Below is a small trained network, with its code and all its weights. Each question gives an input and a target symbol and asks what happens when units are switched off, that is, made to give their printed mean instead of their output.

import numpy as np


def w(rows, s, z=0):
    codes = np.array(rows[::2]) - 128.0
    scale = np.full(codes.shape[1], s)
    scale[-1] = z or s
    return codes * scale


def norm(h):
    return h / np.sqrt((h * h).mean(-1, keepdims=True) + 1e-5)


def softmax(a):
    e = np.exp(a - a.max(-1, keepdims=True))
    return e / e.sum(-1, keepdims=True)


def log_softmax(a):
    a = a - a.max(-1, keepdims=True)
    return a - np.log(np.exp(a).sum(-1, keepdims=True))


def net(x, mask):
    ids = ['βγδεζηθμξπσφψω'.index(c) for c in x.split()]
    T = len(ids)
    res = E[ids] + P[:T]
    u = 0
    for l in range(3):
        r = norm(res)
        for j in range(3):
            rows = slice(2 * j, 2 * j + 2)
            q, k, v = (r @ M[l][rows].T for M in (Q, K, V))
            z = softmax(np.where(np.tri(T) > 0, q @ k.T / 2**0.5, -1e9)) @ v
            o = O[l][rows]
            res = res + np.where(mask[u + j], z, o[:, -1]) @ o[:, :-1]
        u += 3
    return log_softmax(norm(res)[-1] @ U[:, :-1].T + U[:, -1])


Q, K, V, O = {}, {}, {}, {}
E = w([
[110,139,167,40,130,169,117,86,166,166],'β',
[142,175,48,147,137,50,211,78,129,95],'γ',
[81,113,84,169,125,157,154,159,143,100],'δ',
[96,132,103,126,169,150,63,114,165,91],'ε',
[47,95,143,130,94,121,88,169,145,115],'ζ',
[145,92,176,122,179,125,171,121,141,111],'η',
[129,87,105,158,114,106,170,101,148,157],'θ',
[138,111,124,116,135,72,126,148,71,136],'μ',
[151,3,162,185,185,88,137,185,164,50],'ξ',
[117,81,132,125,83,163,121,111,146,111],'π',
[134,123,119,87,219,124,73,195,191,160],'σ',
[145,122,124,66,66,125,65,115,220,123],'φ',
[72,96,126,96,175,135,163,128,129,166],'ψ',
[166,121,87,134,160,167,139,123,135,141],'ω',
],0.027)
P = w([
[192,49,163,147,158,172,58,134,35,163],'0',
[66,89,1,58,121,77,128,56,181,84],'1',
[99,71,35,69,113,78,178,139,232,151],'2',
[66,120,42,87,120,57,122,107,212,149],'3',
[57,116,19,35,71,78,131,74,135,200],'4',
[85,58,24,87,123,78,159,122,134,94],'5',
[59,88,43,141,103,59,134,4,161,159],'6',
[123,100,74,45,158,118,164,45,175,143],'7',
[103,79,113,89,178,81,126,66,174,120],'8',
[121,87,86,118,159,123,157,69,145,113],'9',
[125,95,114,99,127,95,194,42,164,138],'10',
[83,81,148,95,145,132,143,89,152,84],'11',
[40,164,119,110,108,151,150,27,157,131],'12',
],0.0082)
Q[0] = w([
[154,157,86,165,139,80,92,142,136,70],'L0H0',
[129,47,128,138,91,185,94,92,254,93],'L0H0',
[165,173,79,137,195,195,132,100,68,173],'L0H1',
[108,140,73,184,60,217,53,170,87,52],'L0H1',
[164,177,162,95,56,149,34,123,180,146],'L0H2',
[54,206,112,125,163,139,33,208,124,148],'L0H2',
],0.039)
K[0] = w([
[186,156,128,166,76,106,135,147,104,118],'L0H0',
[166,115,216,151,140,253,82,132,29,122],'L0H0',
[194,200,47,115,154,142,182,107,81,180],'L0H1',
[38,173,12,142,109,59,212,125,191,92],'L0H1',
[187,191,198,66,98,94,52,97,147,102],'L0H2',
[146,228,117,138,221,103,99,197,90,95],'L0H2',
],0.036)
V[0] = w([
[219,230,156,181,59,102,89,137,128,85],'L0H0',
[97,135,76,137,143,10,134,151,182,184],'L0H0',
[180,162,240,134,127,138,116,151,70,152],'L0H1',
[51,88,197,111,93,79,104,141,106,105],'L0H1',
[182,153,170,76,99,88,66,105,144,103],'L0H2',
[137,252,177,147,157,117,114,183,76,115],'L0H2',
],0.033)
O[0] = w([
[157,103,164,108,53,169,182,134,64,3,35],'L0H0',
[145,105,69,49,145,51,133,19,89,110,137],'L0H0',
[150,172,71,149,194,175,132,112,8,138,86],'L0H1',
[102,123,45,156,83,52,82,173,124,149,145],'L0H1',
[193,206,146,94,155,73,169,148,135,161,75],'L0H2',
[87,92,228,72,140,129,219,191,93,121,1],'L0H2',
],0.014,0.073)
Q[1] = w([
[154,98,86,138,154,116,34,164,193,116],'L1H0',
[121,114,175,139,140,120,179,187,29,98],'L1H0',
[142,130,175,81,214,138,132,103,56,141],'L1H1',
[180,105,86,117,94,85,23,52,228,60],'L1H1',
[138,124,239,92,141,170,180,172,2,108],'L1H2',
[102,119,207,157,168,205,117,185,87,111],'L1H2',
],0.038)
K[1] = w([
[110,97,96,222,121,51,56,146,114,149],'L1H0',
[76,175,173,34,135,123,194,162,109,104],'L1H0',
[71,123,86,119,184,142,176,67,111,130],'L1H1',
[242,253,140,146,136,55,165,178,157,206],'L1H1',
[111,91,130,82,83,196,23,174,244,122],'L1H2',
[104,127,144,194,111,96,45,178,214,165],'L1H2',
],0.033)
V[1] = w([
[49,208,167,46,47,213,130,96,122,220],'L1H0',
[133,108,213,104,204,135,56,224,120,77],'L1H0',
[10,87,106,119,157,196,116,76,126,160],'L1H1',
[76,149,105,91,145,99,167,95,150,172],'L1H1',
[111,106,165,114,118,123,70,145,38,89],'L1H2',
[135,138,122,86,154,116,2,192,74,160],'L1H2',
],0.037)
O[1] = w([
[95,159,173,96,53,79,250,43,126,214,17],'L1H0',
[211,78,120,200,175,28,81,136,233,148,4],'L1H0',
[85,161,221,171,146,63,105,99,58,85,133],'L1H1',
[44,152,155,95,163,145,136,178,83,110,197],'L1H1',
[151,50,111,161,115,91,200,34,100,160,36],'L1H2',
[181,11,166,73,52,160,119,73,82,184,208],'L1H2',
],0.016,0.037)
Q[2] = w([
[126,83,149,122,88,175,50,138,100,111],'L2H0',
[122,152,40,49,103,167,20,113,120,173],'L2H0',
[194,88,129,127,50,142,200,152,100,103],'L2H1',
[162,67,104,176,133,131,53,158,102,158],'L2H1',
[93,117,104,121,118,93,92,93,113,67],'L2H2',
[96,119,157,148,124,164,2,142,161,242],'L2H2',
],0.043)
K[2] = w([
[150,103,186,185,119,86,210,110,71,113],'L2H0',
[157,148,230,217,87,120,46,64,63,211],'L2H0',
[56,141,59,144,156,168,153,25,94,120],'L2H1',
[149,119,160,231,142,149,99,99,97,236],'L2H1',
[148,165,122,102,163,111,171,89,72,45],'L2H2',
[165,117,252,200,110,126,51,124,53,240],'L2H2',
],0.036)
V[2] = w([
[145,166,86,146,62,140,120,63,79,64],'L2H0',
[214,219,121,39,103,108,76,128,127,172],'L2H0',
[155,162,184,184,66,163,106,177,148,152],'L2H1',
[119,167,117,171,67,124,112,207,9,181],'L2H1',
[118,98,221,28,57,104,65,134,164,113],'L2H2',
[119,124,1,123,35,61,150,200,164,100],'L2H2',
],0.037)
O[2] = w([
[171,156,121,204,52,170,91,131,65,99,133],'L2H0',
[192,243,178,105,161,68,114,150,42,141,187],'L2H0',
[137,140,248,145,87,109,174,125,130,109,202],'L2H1',
[134,119,157,238,124,103,227,218,84,157,207],'L2H1',
[87,123,161,66,37,144,93,196,71,49,193],'L2H2',
[67,171,120,81,121,6,92,133,185,143,4],'L2H2',
],0.017,0.022)
U = w([
[144,188,134,116,177,154,172,180,114,159,141],'β',
[60,179,43,165,175,97,254,89,165,8,255],'γ',
[5,73,115,144,58,165,173,89,187,92,156],'δ',
[113,144,167,45,154,121,119,136,171,64,136],'ε',
[29,102,60,119,51,64,165,211,88,142,83],'ζ',
[126,109,108,178,153,170,190,109,124,133,135],'η',
[73,217,82,162,60,211,88,85,95,123,96],'θ',
[135,36,56,98,97,112,186,64,65,125,187],'μ',
[181,31,88,164,224,100,46,187,142,38,90],'ξ',
[155,183,144,201,31,102,112,74,203,168,53],'π',
[98,85,95,47,217,157,178,196,60,71,122],'σ',
[191,178,21,56,81,170,201,158,201,165,137],'φ',
[39,102,110,114,181,138,96,78,121,229,89],'ψ',
[164,133,164,160,190,206,146,38,208,78,110],'ω',
],0.0065,0.0061)

Each question gives the input, a string of symbols that net reads in full, and the target symbol t.
The units are the heads (2 rows each of Q, K, V and O). Each row of codes is followed by its name. A weight is (code - 128) times the scale printed after its matrix; where a second scale follows, it is the last column's (O and U).
mask holds one flag per head, layer by layer. A switched-off head (its flag False) gives its mean, the last column of its rows in O, instead of its output. The means were averaged over made-up inputs and are rounded, as every weight is.
A unit's drop is (log p(t) with every unit on - log p(t) with that unit switched off) / (log p(t) with every unit on - log p(t) with every unit switched off).
The circuit of an input: a set's keep is (log p(t) with only the set's units on - log p(t) with every unit switched off) / (log p(t) with every unit on - log p(t) with every unit switched off). Starting from all 9 units, units are removed one at a time, each time the one whose removal leaves the highest keep (on an exact tie, the one counted first), for as long as the keep stays at least 0.8.
units of the circuit, in order: the units of the circuit, biggest drop first
most important unit: the unit with the biggest drop
which heads matter: for each layer, one digit per head in row order, 1 if its drop is at least 0.15 and else 0, layers parted by /
drop when u is switched off: that unit's drop, to one decimal
input γ θ ξ θ γ δ, target γ: units of the circuit, in order : (L1H2; L0H0; L0H2)
input δ γ ε φ ξ ξ π θ θ μ, target δ: most important unit : L0H2
input σ δ ψ γ, target γ: units of the circuit, in order : (L0H0; L1H2)
input γ θ β γ ψ ψ θ δ ψ ξ π, target γ: units of the circuit, in order : (L1H2; L0H0; L0H2; L0H1)
input δ ψ μ φ δ γ ξ θ ψ ω θ θ, target δ: units of the circuit, in order : (L0H2; L2H0; L0H0; L1H0)
input ψ η θ β φ, target ψ: which heads matter : 100 / 000 / 100
input δ θ θ θ ζ ψ, target δ: units of the circuit, in order : (L0H2; L2H0; L1H0)
input μ θ π ξ, target μ: which heads matter : 111 / 001 / 000
input ξ ψ μ, target ξ: units of the circuit, in order : (L1H0; L0H0; L0H2)
input ξ φ δ θ π γ, target ξ: which heads matter : 111 / 100 / 000
input ω ξ ψ θ ξ μ ε θ ψ, target ω: units of the circuit, in order : (L0H1; L2H2)
input ξ ψ π ε, target ξ: units of the circuit, in order : (L1H0; L0H0; L0H2)
input φ ψ η ξ θ ξ θ ψ ψ ω, target φ: units of the circuit, in order : (L0H2; L1H1; L0H0)
input ε θ ξ ξ θ π δ, target ε: units of the circuit, in order : (L1H0; L0H2; L2H0; L0H1)
input φ φ γ μ θ σ, target φ: units of the circuit, in order : (L1H1; L0H2; L0H0)
input ψ δ θ η δ γ β δ, target ψ: units of the circuit, in order : (L0H0)
input ψ δ η ξ, target ψ: units of the circuit, in order : (L0H0; L2H0)
input ξ θ θ δ ξ θ ξ γ ψ ψ δ θ, target ξ: units of the circuit, in order : (L1H0; L0H1; L0H0; L0H2)
input θ ψ ξ μ θ δ ζ, target ζ: which heads matter : 011 / 000 / 000
input γ θ ζ θ γ θ, target γ: most important unit : L1H2
input ψ μ δ, target ψ: which heads matter : 100 / 100 / 000
input ζ γ θ σ δ δ θ θ ζ σ θ θ, target ζ: drop when L2H2 is switched off : 0.3
input γ φ β θ, target γ: drop when L0H1 is switched off : 0.1
input ψ ξ φ θ ξ π θ θ θ ξ, target ψ: drop when L2H0 is switched off : 0.2
input γ θ β θ θ ξ, target γ: drop when L1H2 is switched off : 0.8
